Below is a small trained network, with its code and all its weights. Each question gives an input and a class and asks what happens when units are switched off, that is, made to give their printed mean instead of their output.

import numpy as np


def w(rows, s, z=0):
    codes = np.array(rows[::2]) - 128.0
    scale = np.full(codes.shape[1], s)
    scale[-1] = z or s
    return codes * scale


def f(y):
    return y / 2 * (1 + np.tanh(0.7978845608 * (y + 0.044715 * y**3)))


def log_softmax(a):
    a = a - a.max(-1, keepdims=True)
    return a - np.log(np.exp(a).sum(-1, keepdims=True))


def net(x, mask):
    res = np.array(x, float).reshape(1, 6) / 4 @ E
    y = f(res @ A[0][:, :-1].T + A[0][:, -1])
    res = res + np.where(mask, y, B[0][:, -1]) @ B[0][:, :-1]
    return log_softmax(res[-1] @ U[:, :-1].T + U[:, -1])


A, B = {}, {}
E = w([
[113,90,213,95,130,253,99],'x0',
[100,157,102,177,11,175,179],'x1',
[147,236,164,81,88,135,132],'x2',
[227,160,152,209,139,127,207],'x3',
[131,152,202,195,149,125,147],'x4',
[167,102,140,175,73,82,68],'x5',
],0.011)
A[0] = w([
[133,157,102,102,127,153,184,2],'N0',
[5,74,63,90,145,102,95,215],'N1',
[117,169,102,111,189,135,181,96],'N2',
[132,144,152,141,71,136,116,91],'N3',
[144,108,100,105,218,127,153,170],'N4',
[145,41,37,125,40,79,49,197],'N5',
[143,129,158,153,136,84,118,55],'N6',
[162,167,165,129,144,151,133,85],'N7',
[172,161,195,55,150,109,66,168],'N8',
[104,188,90,166,77,25,107,175],'N9',
[125,75,160,219,187,83,104,185],'N10',
[147,165,179,79,128,105,97,186],'N11',
[124,100,141,108,142,162,116,64],'N12',
],0.018,0.0038)
B[0] = w([
[110,183,122,135,195,112,130,158],'N0',
[148,186,177,33,103,105,29,250],'N1',
[156,169,202,93,117,91,186,173],'N2',
[123,106,30,99,123,130,112,153],'N3',
[118,80,94,64,66,149,152,194],'N4',
[119,74,54,84,154,163,254,239],'N5',
[87,120,67,153,122,169,107,151],'N6',
[123,132,141,78,100,97,157,160],'N7',
[124,77,184,53,169,165,86,210],'N8',
[120,153,89,147,20,102,165,219],'N9',
[132,98,133,245,140,138,46,200],'N10',
[171,97,152,103,105,108,84,181],'N11',
[150,98,143,177,92,78,126,164],'N12',
],0.022,0.024)
U = w([
[94,123,36,108,53,98,213,236],'0',
[140,95,139,6,95,108,113,252],'1',
[122,28,137,236,157,152,142,14],'2',
[108,35,51,92,148,186,173,86],'3',
[99,195,111,93,176,97,195,31],'4',
[123,120,156,91,110,110,1,44],'5',
],0.0079,0.0031)

Each question gives the input, the list of numbers given to net, and the class t.
The units are the neurons (one row each of A and B). Each row of codes is followed by its name. A weight is (code - 128) times the scale printed after its matrix; where a second scale follows, it is the last column's (A, B and U).
mask holds one flag per neuron, in row order. A switched-off neuron (its flag False) gives its mean, the last column of its row in B, instead of its output. The means were averaged over made-up inputs and are rounded, as every weight is.
A unit's drop is (log p(t) with every unit on - log p(t) with that unit switched off) / (log p(t) with every unit on - log p(t) with every unit switched off).
The circuit of an input: a set's keep is (log p(t) with only the set's units on - log p(t) with every unit switched off) / (log p(t) with every unit on - log p(t) with every unit switched off). Starting from the 12 units with the biggest drops (on a tie, the unit counted first), units are removed one at a time, each time the one whose removal leaves the highest keep (on an exact tie, the one counted first), for as long as the keep stays at least 0.8.
circuit, biggest first: the units of the circuit, biggest drop first
k most important neurons: the k neurons with the biggest drops, biggest first
drop when u is switched off: that unit's drop, to one decimal
input [7,8,-8,4,2,5], class 2: most important neuron => N10
input [-5,4,-4,3,4,-4], class 0: 2 most important neurons => N1; N9
input [3,6,-2,-3,8,4], class 2: circuit, biggest first => N1; N5
input [5,1,2,8,-7,5], class 3: 2 most important neurons => N1; N9
input [6,-7,7,-7,2,8], class 5: 2 most important neurons => N5; N4
input [3,7,-5,-1,-2,3], class 3: 2 most important neurons => N9; N5
input [1,-3,3,5,6,0], class 5: 2 most important neurons => N5; N10
input [8,0,6,-7,2,-1], class 5: 2 most important neurons => N5; N4
input [5,-8,-5,0,3,6], class 2: 2 most important neurons => N1; N10
input [4,-6,0,8,8,7], class 2: 2 most important neurons => N1; N10
input [0,-1,8,-6,-1,0], class 5: 3 most important neurons => N5; N4; N2
input [5,5,3,-2,4,-7], class 4: 2 most important neurons => N1; N9
input [0,7,-3,-4,-1,3], class 0: 2 most important neurons => N5; N8
input [4,-5,-8,0,-7,4], class 3: circuit, biggest first => N5
input [4,-7,-5,-8,1,-6], class 5: 2 most important neurons => N5; N1
input [-5,3,-7,6,4,3], class 2: drop when N10 is switched off => 0.9
input [-6,-3,-1,0,4,4], class 0: drop when N8 is switched off => 0.2
input [-1,8,4,8,5,-6], class 4: drop when N0 is switched off => 0.5
